Below is a small trained network, with its code and all its weights. Each question gives an input and a target symbol and asks what happens when units are switched off, that is, made to give their printed mean instead of their output.

import numpy as np


def w(rows, s, z=0):
    codes = np.array(rows[::2]) - 128.0
    scale = np.full(codes.shape[1], s)
    scale[-1] = z or s
    return codes * scale


def f(y):
    return np.maximum(y, 0)


def softmax(a):
    e = np.exp(a - a.max(-1, keepdims=True))
    return e / e.sum(-1, keepdims=True)


def log_softmax(a):
    a = a - a.max(-1, keepdims=True)
    return a - np.log(np.exp(a).sum(-1, keepdims=True))


def net(x, mask):
    ids = ['ΔΘΛΣΦαβγεζημξπτω'.index(c) for c in x.split()]
    T = len(ids)
    res = E[ids] + P[:T]
    u = 0
    for l in range(2):
        r = res
        for j in range(2):
            rows = slice(2 * j, 2 * j + 2)
            q, k, v = (r @ M[l][rows].T for M in (Q, K, V))
            z = softmax(np.where(np.tri(T) > 0, q @ k.T / 2**0.5, -1e9)) @ v
            o = O[l][rows]
            res = res + np.where(mask[u + j], z, o[:, -1]) @ o[:, :-1]
        u += 2
        y = f(res @ A[l][:, :-1].T + A[l][:, -1])
        res = res + np.where(mask[u : u + 8], y, B[l][:, -1]) @ B[l][:, :-1]
        u += 8
    return log_softmax(res[-1] @ U[:, :-1].T + U[:, -1])


Q, K, V, O, A, B = {}, {}, {}, {}, {}, {}
E = w([
[154,106,126],'Δ',
[108,117,106],'Θ',
[108,93,127],'Λ',
[116,101,115],'Σ',
[177,254,27],'Φ',
[171,95,131],'α',
[160,79,78],'β',
[85,140,137],'γ',
[90,130,178],'ε',
[116,90,114],'ζ',
[153,150,169],'η',
[143,111,135],'μ',
[111,87,101],'ξ',
[86,127,114],'π',
[210,116,121],'τ',
[163,104,102],'ω',
],0.014)
P = w([
[29,174,155],'0',
[253,64,235],'1',
[195,65,219],'2',
[159,83,198],'3',
[15,163,43],'4',
[58,170,71],'5',
[82,167,99],'6',
[105,160,139],'7',
[93,168,130],'8',
[103,157,123],'9',
[93,167,117],'10',
],0.0048)
Q[0] = w([
[83,70,77],'0.h0',
[78,73,91],'0.h0',
[149,19,119],'0.h1',
[192,225,254],'0.h1',
],0.0089)
K[0] = w([
[58,97,144],'0.h0',
[50,51,181],'0.h0',
[128,189,77],'0.h1',
[5,35,114],'0.h1',
],0.011)
V[0] = w([
[154,143,38],'0.h0',
[133,1,152],'0.h0',
[171,101,242],'0.h1',
[100,157,162],'0.h1',
],0.0077)
O[0] = w([
[116,192,67,203],'0.h0',
[152,1,82,7],'0.h0',
[178,219,214,252],'0.h1',
[60,162,155,125],'0.h1',
],0.0086,0.00044)
A[0] = w([
[122,49,170,93],'0.n0',
[173,74,136,19],'0.n1',
[214,19,122,109],'0.n2',
[174,138,101,2],'0.n3',
[168,75,168,10],'0.n4',
[118,163,107,11],'0.n5',
[72,66,30,99],'0.n6',
[3,87,109,143],'0.n7',
],0.0066,0.01)
B[0] = w([
[169,198,132,151],'0.n0',
[240,211,2,128],'0.n1',
[86,183,203,248],'0.n2',
[246,250,13,128],'0.n3',
[176,37,179,128],'0.n4',
[248,13,3,128],'0.n5',
[177,47,66,203],'0.n6',
[58,128,99,254],'0.n7',
],0.01,0.0022)
Q[1] = w([
[235,68,166],'1.h0',
[8,107,195],'1.h0',
[35,213,82],'1.h1',
[123,208,1],'1.h1',
],0.0083)
K[1] = w([
[59,184,129],'1.h0',
[93,71,200],'1.h0',
[249,197,97],'1.h1',
[237,132,129],'1.h1',
],0.011)
V[1] = w([
[52,90,203],'1.h0',
[229,189,31],'1.h0',
[255,18,136],'1.h1',
[191,185,245],'1.h1',
],0.0077)
O[1] = w([
[2,138,146,142],'1.h0',
[247,120,111,113],'1.h0',
[232,17,178,3],'1.h1',
[212,215,144,175],'1.h1',
],0.0088,0.0057)
A[1] = w([
[176,169,70,2],'1.n0',
[132,51,254,25],'1.n1',
[49,185,116,137],'1.n2',
[144,178,167,207],'1.n3',
[177,52,216,53],'1.n4',
[146,180,80,141],'1.n5',
[82,29,165,41],'1.n6',
[56,128,156,47],'1.n7',
],0.009,0.0066)
B[1] = w([
[52,93,134,167],'1.n0',
[130,2,96,142],'1.n1',
[181,117,164,247],'1.n2',
[156,96,178,210],'1.n3',
[177,72,24,138],'1.n4',
[144,72,85,197],'1.n5',
[86,106,54,154],'1.n6',
[100,213,62,167],'1.n7',
],0.0096,0.012)
U = w([
[136,87,160,172],'Δ',
[75,138,95,111],'Θ',
[48,109,123,146],'Λ',
[74,107,111,95],'Σ',
[190,215,1,2],'Φ',
[163,61,172,202],'α',
[136,49,80,149],'β',
[72,204,125,47],'γ',
[63,194,205,97],'ε',
[66,89,105,82],'ζ',
[193,173,250,234],'η',
[121,109,173,165],'μ',
[62,79,90,53],'ξ',
[66,170,91,76],'π',
[237,87,161,103],'τ',
[151,82,119,131],'ω',
],0.0063,0.005)

Each question gives the input, a string of symbols that net reads in full, and the target symbol t.
The units are the heads (2 rows each of Q, K, V and O) and the neurons (one row each of A and B). Each row of codes is followed by its name. A weight is (code - 128) times the scale printed after its matrix; where a second scale follows, it is the last column's (O, A, B and U).
mask holds one flag per unit, layer by layer, with each layer's heads first. A switched-off unit (its flag False) gives its mean, the last column of its rows in O or B, instead of its output. The means were averaged over made-up inputs and are rounded, as every weight is.
A unit's drop is (log p(t) with every unit on - log p(t) with that unit switched off) / (log p(t) with every unit on - log p(t) with every unit switched off).
k most important neurons: the k neurons with the biggest drops, biggest first
k most important neurons of layer l: the k neurons of layer l with the biggest drops, biggest first
heads that matter: for each layer, one digit per head in row order, 1 if its drop is at least 0.15 and else 0, layers parted by /
input β τ Θ α, target β: heads that matter => 11 / 01
input ε ε Θ ω, target ε: heads that matter => 10 / 10
input η β ζ, target η: 3 most important neurons => 0.n0, 0.n6, 1.n5
input Δ η ξ ε β π Φ β η, target η: heads that matter => 10 / 00
input η ξ Δ, target η: heads that matter => 01 / 01
input η β ε, target η: 2 most important neurons of layer 0 => 0.n6, 0.n0
input Φ α Λ ξ η Φ Φ ε Φ ω, target Φ: 2 most important neurons => 0.n6, 0.n2
input ε α α, target ε: heads that matter => 00 / 11
input ξ Φ τ, target τ: heads that matter => 10 / 10
input η η β, target η: heads that matter => 01 / 01
input β η ω, target β: 3 most important neurons of layer 1 => 1.n4, 1.n1, 1.n6
input ε η γ Φ Φ π ξ Φ η Φ τ, target Φ: heads that matter => 10 / 11
input β ξ ζ α, target β: 3 most important neurons => 1.n4, 1.n1, 0.n6
input η η γ η η μ ξ Θ, target η: heads that matter => 01 / 01
input τ ω η, target τ: heads that matter => 01 / 01
input Δ ε Σ β η Φ Λ Θ η, target η: heads that matter => 11 / 00
input Φ ζ Δ ε, target ε: heads that matter => 11 / 11
input τ η β, target τ: heads that matter => 01 / 01
input η ω Δ Λ, target η: 3 most important neurons => 0.n6, 0.n0, 1.n5
input η Λ ε α, target η: most important neuron => 0.n0
input ε β β, target ε: most important neuron of layer 0 => 0.n2
input β α Θ, target β: most important neuron => 0.n6
input η ε Λ, target η: 2 most important neurons of layer 0 => 0.n0, 0.n6
input ε γ Λ γ, target ε: 2 most important neurons of layer 1 => 1.n5, 1.n7
input Φ ε η η η η Φ μ, target η: 2 most important neurons => 1.n2, 1.n3
input η Λ η α, target η: 2 most important neurons => 0.n0, 0.n6
input Θ η π Φ Δ β Φ Φ Φ η Θ, target Φ: most important neuron => 1.n7
